[ 18  30  -4 -47   2  35  -3 -44  26  57 -39  -4 -25 -18   4 -47 -19 -21
   1   0   3 -25 -20  44   9 -81  22 -47 -19 -56  40   7 -16 -51  15  16] -> bovav
[ -9 -35  65  10 -14  13  48 -22  15 -10  12  13 -53 -13  -3  -7  -8 -19
   8   1  15  27  -3 -19 -22  -9   9  25 -52 -37  29   9 -16 -26  16   2] -> fub
[ 34  20 -17 -39  12   6   2 -27  15  78 -63  -7 -11 -12  -1 -14   9 -34
  23   0  -6   9  -2  49  -6 -22  44 -64 -27 -21  -1  16 -23 -13  11  12] -> mesip
[ -3  26  -9 -38  45  -4  37 -42  13  45  -4  33 -25 -11  14  -6  50  41
  25  14  14 -27 -13  18 -28   3   0  -5  29  -7  -7 -24  10 -14  17  41] -> tenu
[  3  25  57  45 -10  28  50  -9  36  58 -24  13 -67  22  -4   4  14 -26
  -2 -16 -23  27   2 -44  -9  14  42 -15 -23  -6  13 -18 -40   0  -4  32] -> tenu
[-11  27  -8 -44  31  -7  57 -27 -18  92 -14  16 -27 -22  12 -29  64  41
  -4  11   9  -6 -37 -22 -23 -26  27  -8  25 -24 -17 -17  21  -4  20  44] -> Menap
[-26  31 -18 -39  -3  -1  19 -24  -1  49   8  11 -10  -9  16  -7  42  15
   3  17   1   0 -19 -11 -18 -21  10  11  23   1   5 -12  20 -34  -7  34] -> bovav
[ 38  21 -22 -46  13   5  14  15   2 -13 -18 -17  12 -12  15 -11  -7  10
   0  17  28  10 -20  38   3  41  -7  -8 -31  15  14   7  10   1  -7  14] -> Menap
[  4 -15  64  18  -2  12  42 -20  16  21   5  10 -48  -6   2   2   0 -24
   6 -11   0  35   9 -17 -24  18  23  18 -60 -22  27   4 -25 -19   6  16] -> fub
[ 23  -6   3 -17   8  21  20 -56  17  92 -49   5 -30 -42   5  -2   4 -17
  41 -15  -3 -11  -5  60 -17 -45  43 -31 -28 -27   3  22 -47  -4  -7   8] -> tenu
[ 37 -31  12 -29  17  -1  -6  -7   6  14  13   5   0 -33   8  15 -12   7
   1 -10  37  20 -17  30  10  39  20   8 -64  27  25  25 -39  55  15   7] -> Menap
[-50  -4  21 -39  24  -6  40 -33  14  46  15  19 -23 -24 -12   3  47  19
   5  15   4  25 -32   4 -25  14  53  28   1  15 -12  -7  -5 -15   9  30] -> Zanis
[ 23  13 -12 -34  21  13   2 -25  21  65 -64  -5 -15  -9 -10 -15  15 -29
  15  -2   2  15  -2  51 -16 -22  49 -46 -25 -33   8  10 -13 -18  17   2] -> mesip
[ 32 -16  -4  13  22  28  72  26 -10 -12  25  -2  -2 -28 -13 -33  25  -4
  -4 -45  15  28   9 -16  -1  38  -2   2 -29 -49  15  11   9  40  21   7] -> Menap
[ -4  29  37  27   8   0  36  -6  28  26 -12  13 -31   5  -2 -10  14 -32
  -5 -20 -27  29   5 -43   2  17  44 -22 -26 -31  30 -12 -36 -15   6  25] -> mesip
[ 22  -1 -11 -42   2  17 -10 -31  23  82 -25  -8 -16 -26   8  -7  -8 -17
  24   0  19   5 -18  71  -2 -56  51 -10 -36 -20  23   3 -17 -10   4   0] -> bovav
[ 26   0  -8 -13  53  35  51  14  -3 -27   5  11   5 -26 -29 -42  25   1
 -15 -44  24  11   8  23 -13  25  -6 -17 -23 -57  12  21   7  39  39   8] -> mesip
[-51  28 -26 -39  22 -29  35 -30  -5  47  28   3 -29 -12   1  -8  37  32
  18  30   7 -16 -18   3 -13   4  16   4  25   8 -38 -31  12 -12  33  25] -> gugo
[ 57 -19  37 -38  32  19   3 -13  24  17 -13  -2 -16 -30   7  22  -4  36
  27  -6  61  12   9  58   5  -4  39   9 -50  -5   6  -3 -54  45   4  -4] -> tenu
[  8  -8  52  19   8  -3  43 -14  22  42   5   1 -42   0  -2  -8  15 -20
   5  -6 -15  21  -1 -54   0  33  34  -9 -37 -23  21 -23 -37 -21  12  21] -> Menap
[ 17  57 -47 -51   7  16  15 -16  29  65 -56   1   4 -18  18 -13  -4  -6
 -17   9   3   2  -8  64  14 -39  47 -47 -46 -38   7  -8   7 -59  23   8] -> mesip
[-27  44 -10 -38  46  -8  32 -32  22  70 -11  41  -5 -21  13  -1  46  34
   2  16 -13  -2  -9  21  -3   3  31  -5  -4  -7  -9 -39  -5 -34  19  47] -> mesip
[-14  28  17   2  17   5  34 -39  24  20  18   8 -43   7 -12 -28  32 -18
   5  -9 -12   1   7 -49   3   3   7 -13  20 -47   0 -18 -26 -11   4  15] -> Vep
[-20  33 -16 -42  -5  -1  18 -24  12  43   0  13 -24 -17  22 -11  32  22
   7  25   7  -9 -15   1 -11 -21  -2  11  26   3   7  -9  23 -35   3  32] -> bovav
[  4   6  43  43  -2  14  50 -16  14  39  17   4 -33 -18  -1  -5  20 -30
 -10 -47 -14  42  14 -11 -26  27  58 -11 -65 -45  37 -15 -42  33   0  24] -> gugo
[-29  40  -2 -36  30  -2  35 -32  11  54  -9  33 -28 -10   7  -4  52  23
 -12   8   2   0 -19   1 -20  17  15 -15  12  -4  -3 -16  13 -29  19  47] -> mesip
[ 27 -25  52  12  16 -35  17 -20  12  14  23 -10 -12 -45  22  31 -12 -13
  -7 -22  56  25   6  30   8  38  24  38 -75  12   7  25 -28   8 -12 -28] -> Menap
[ 24  -1  21 -32   2  22   6 -18  16   9  12  12 -13 -32  16  11  -4   7
 -44 -10  48  20  -8  47 -14  -8  55  14 -52  -3  30  23 -37  67  23   7] -> gugo
[ -2  29 -14 -30  36   0  36   0 -28  23 -28  32  17 -10 -12 -32  61  39
 -25  11 -11  -8   7 -24 -37  13  -2 -37  34   8 -55  -2   6  12  26  43] -> mesip
[ 34 -25  10  -3  35  25  58  12 -12 -13  19 -13   0 -24 -27 -41  26  -9
  -3 -45  20  16  19 -26  -1  21  11 -10 -20 -63   7  13 -10  27  31  -3] -> Menap
[ 17 -16 -27 -45  -5  30  16 -29  20  47 -25 -10 -19 -43 -11 -29  -3 -14
  22 -18   2  -5 -17  44  -5 -25  39 -31 -31 -50  16  12 -38  27  -2  -4] -> Vep
[-18   5   1 -23  33  -8  39 -41   6  53  21  25 -36  -5  11  -7  57  30
   7   6   5  -5 -17   8 -26   8   9  -7  18 -24   7 -39  29  -2  29  43] -> gugo
[ 40 -19  27 -18  32   6  25  -8  -9   3  22   5  -1 -30   1  -2 -15   3
  14 -17  54  28   7  59 -15  -2  19  24 -77 -11  -4  24 -26  42  17  -6] -> fub
[ 19 -13  -3  12  31  25  64  13 -19  -5  37 -16 -11 -20 -27 -36  21   2
   7 -45  25  24  12  16  -9  11  16 -14 -27 -62  -9  -6   2  55  31  -1] -> gugo
[ 39  -4  -7  17  11  34  53  18 -31  -5  44  -8   6 -18 -23 -43  16 -14
  -3 -44  20  23   5 -10 -14 -15 -16  -7 -36 -57   5  19   4  42  14   1] -> bovav
[  6 111 -81  24 -21  55  16  18  -2   8 -42   3  23 -13   9 -37 -24 -24
  -4 -10 -61  -5  15  59 -24  15  22 -66  26  -3 -17   5  -2 -48 -16  34] -> Zanis
[  6 -21  54  19 -22  30  54 -18  31  46  18  -6 -55  -5   8  16  16 -32
 -11 -22 -13  38  -2 -21   0  19  52   3 -46 -38  47 -15 -27   8  -6  23] -> gugo
[  70  -10  -20  -34    3   10    9  -33    2   55  -28  -11  -26   -1
  -27  -57   11  -36   59  -18   22    5   10   47   -7  -24   -3 -114
  -42  -64  -26   -4  -33   50   27    5] -> Vep
[  2  25 -26  -8  26   0 -18 -14  19  23 -32 -10   3  -6 -21 -35 -15 -31
  49  -9 -29  -6  -4  50  -7 -29  40 -39  12 -37  10 -11 -19 -27  12  -3] -> Zanis
[ 64 -10  -4 -21  22   7   0  -1  11  17 -20  -5  -1 -34  16 -10 -11   3
   3 -27  39  15  -1  47   8  11  23 -20 -54 -24  38  17 -11  35  21  -1] -> Menap
[ 43  20 -51 -12  17  -3   6 -34  12  54 -18 -16  -6 -31  13 -34 -19 -24
  40 -21  -6 -18 -20  60  14 -37  10 -44 -22 -57  17   9 -11   7 -11 -10] -> Vep
[ 13   9 -25 -39   6  11   2 -17  -7  38 -47 -20   3 -20  -9 -32 -20 -25
  34   4 -18 -12  12  37 -19 -48  37 -21 -19 -34  -9  18 -28 -33  14  -8] -> fub
[-28  17 -17 -38  18 -21  29 -41   0  42  22  20 -17 -41   4 -22  37  33
   5  -4  12 -16 -21 -10 -11 -11  12   4   2 -23 -18  -7 -17  25   6  16] -> Vep
[ 39 -22  31 -17  18  28  21 -16   8  -8  29   2 -15 -26   1  -6  -2   0
  12  -5  70  31  -7  66  -8  -5   0  11 -56 -13  14  16  -7  19   2  -3] -> bovav
[ 35 -14  57  39  16   4  59  -2 -14   8  18  25 -26 -19   8 -15  -1  -9
  20 -22  18  32   8  20 -21   7 -18  13 -57 -12  -6  13 -12  48  -5  22] -> fub
[ -6  32 -22 -41  22  -7  18 -21   7  73  11   5 -20  -9  16 -18  38  21
  16   8 -12 -17 -27 -11 -14 -11  16   3  17 -17  27 -26  19 -27   9  39] -> bovav
[ 30  34  46   4   3  30  49 -14  27  42   8   9 -24  15   4 -10   8 -16
 -36 -37 -35  -9  13 -78  35   3  23 -39 -38 -40  30 -17 -59 -18   5  46] -> tenu
[ 38   3 -28  18  26  14  50  -8 -14 -32  42   9  11 -33  -6 -50  12  -9
   4 -53  27  11   2  10  -6  -2 -11 -24 -26 -74  11  22  -7  61   6  -6] -> Vep
[ 34  -1 -17 -40  12   6   8 -14  -2 108 -61 -33  -6 -13  -1 -16  -5 -23
  22   8  -6  -8 -19  38  15 -59  53 -36  -7 -19 -21   3 -18 -16  -3  -8] -> Menap
[ 30  -2 -22  13  29  15  64  30 -22  17  38  -9  -3 -26 -11 -29  18   5
   1 -52  22  14   0 -11  10  19   5   0 -18 -48  -1   6  13  53  29   0] -> Menap
[-11  33  -3 -33  50  -9  34 -50  25  59  16  43 -26 -22  19 -21  47  39
 -26  -4  10 -17 -35   7 -35  13  36   4  -7 -28  21 -30  -1  10  17  41] -> Vep
[  0  13 -10 -60  31 -13  37 -21  11  35  19  14 -17 -13  12 -17  37  32
   9  33  11 -21 -22 -27 -11  13  24   1  13 -16   3 -29  -6 -26  42  32] -> Menap
[-36  24  18 -31  53 -11  37 -25  17  52  -7  34 -29   2  -9  -7  63  27
   0  23  -5  10 -21 -26 -28  16  45   7  21   0  -9 -31  -5 -13  32  41] -> mesip
[ 29   7   6 -31  17  25   2 -15   2  56 -56  -2  -5   5 -18 -12  15 -13
   4   7   6  27  -4  25   0 -40  34 -53 -26 -25 -15   1 -24  -5  12   9] -> mesip
[ 15  -8 -16 -47  11  23   4 -18  -5  46 -42 -22 -10 -16 -15 -26 -19 -14
  43   3  -2   0  -2  51 -11 -49  27 -20 -31 -40   1   8 -17 -28  14  -4] -> fub
[-30  21   4 -31  15  33  -9 -26  15  52 -58   0  -5  -4 -41 -16  10 -12
  15  -9  -6  29  17  29   7 -25  54 -62 -32 -29 -21 -25 -49 -41  17  11] -> mesip
[ 32  -8   7 -29   3  31  -8 -33   5  58 -33  -5 -16 -14  -6 -23  -1 -20
  13   4  24   7 -13  56 -18 -74  24 -25 -21 -34  11  14 -11  -5   5  -3] -> bovav
[ 27  16 -22 -33  18   9  -9 -24  20  63 -59 -10 -12 -16   0  -9   3 -27
  21  -8   0   6 -10  55 -10 -30  48 -43 -22 -39  26  13 -14 -16  13  -3] -> mesip
[ 38   0 -29 -46   4  11   4 -23  -2  50 -37 -10  -9 -15  -2 -33 -17 -28
  46   3  -2  -6   6  46 -16 -54  29 -36 -31 -47   6  19 -18 -13  32  -1] -> fub
[ 28   5 -17 -33   7  25   7 -30   7  73 -41 -29 -12 -12  -6 -20   5 -21
  23  -6  -7   6   8  49   4 -49  56 -51 -20 -50   0  -8 -23  -6  12   3] -> gugo
[ -5   6 -18  -6  21  -8  35 -18  10  39  35  28  -7  -2  16 -13  16   4
   8  -4 -15 -13 -20  21  -5   3  27 -24  -5 -18  11 -42   0  14  25  40] -> gugo
[ 16 -79  15   7 -71  15   0  18 -29   7 -46  -4 -29 -41 -31 -19   3 -12
  32  -1  -8  12  -8 -42 -81 -14  21 -30 -21 -32   6  23 -51  66  18 -16] -> Menap
[ 36  -5  -6 -27  -3  18  -6 -24   8  37 -42 -23  -1  -9  -7 -32 -20 -34
  24  17  14   7  -1  51  -5 -64  34 -44 -31 -24  -6  13 -22 -41   5 -15] -> bovav
[ 16   1 -25 -39  -8  17 -10 -37   6  53 -26 -10 -12 -20  -6 -27  -5 -27
  38   0  22   7 -15  65 -12 -59  13 -40 -35 -36  17  11  -3 -25   8  -2] -> bovav
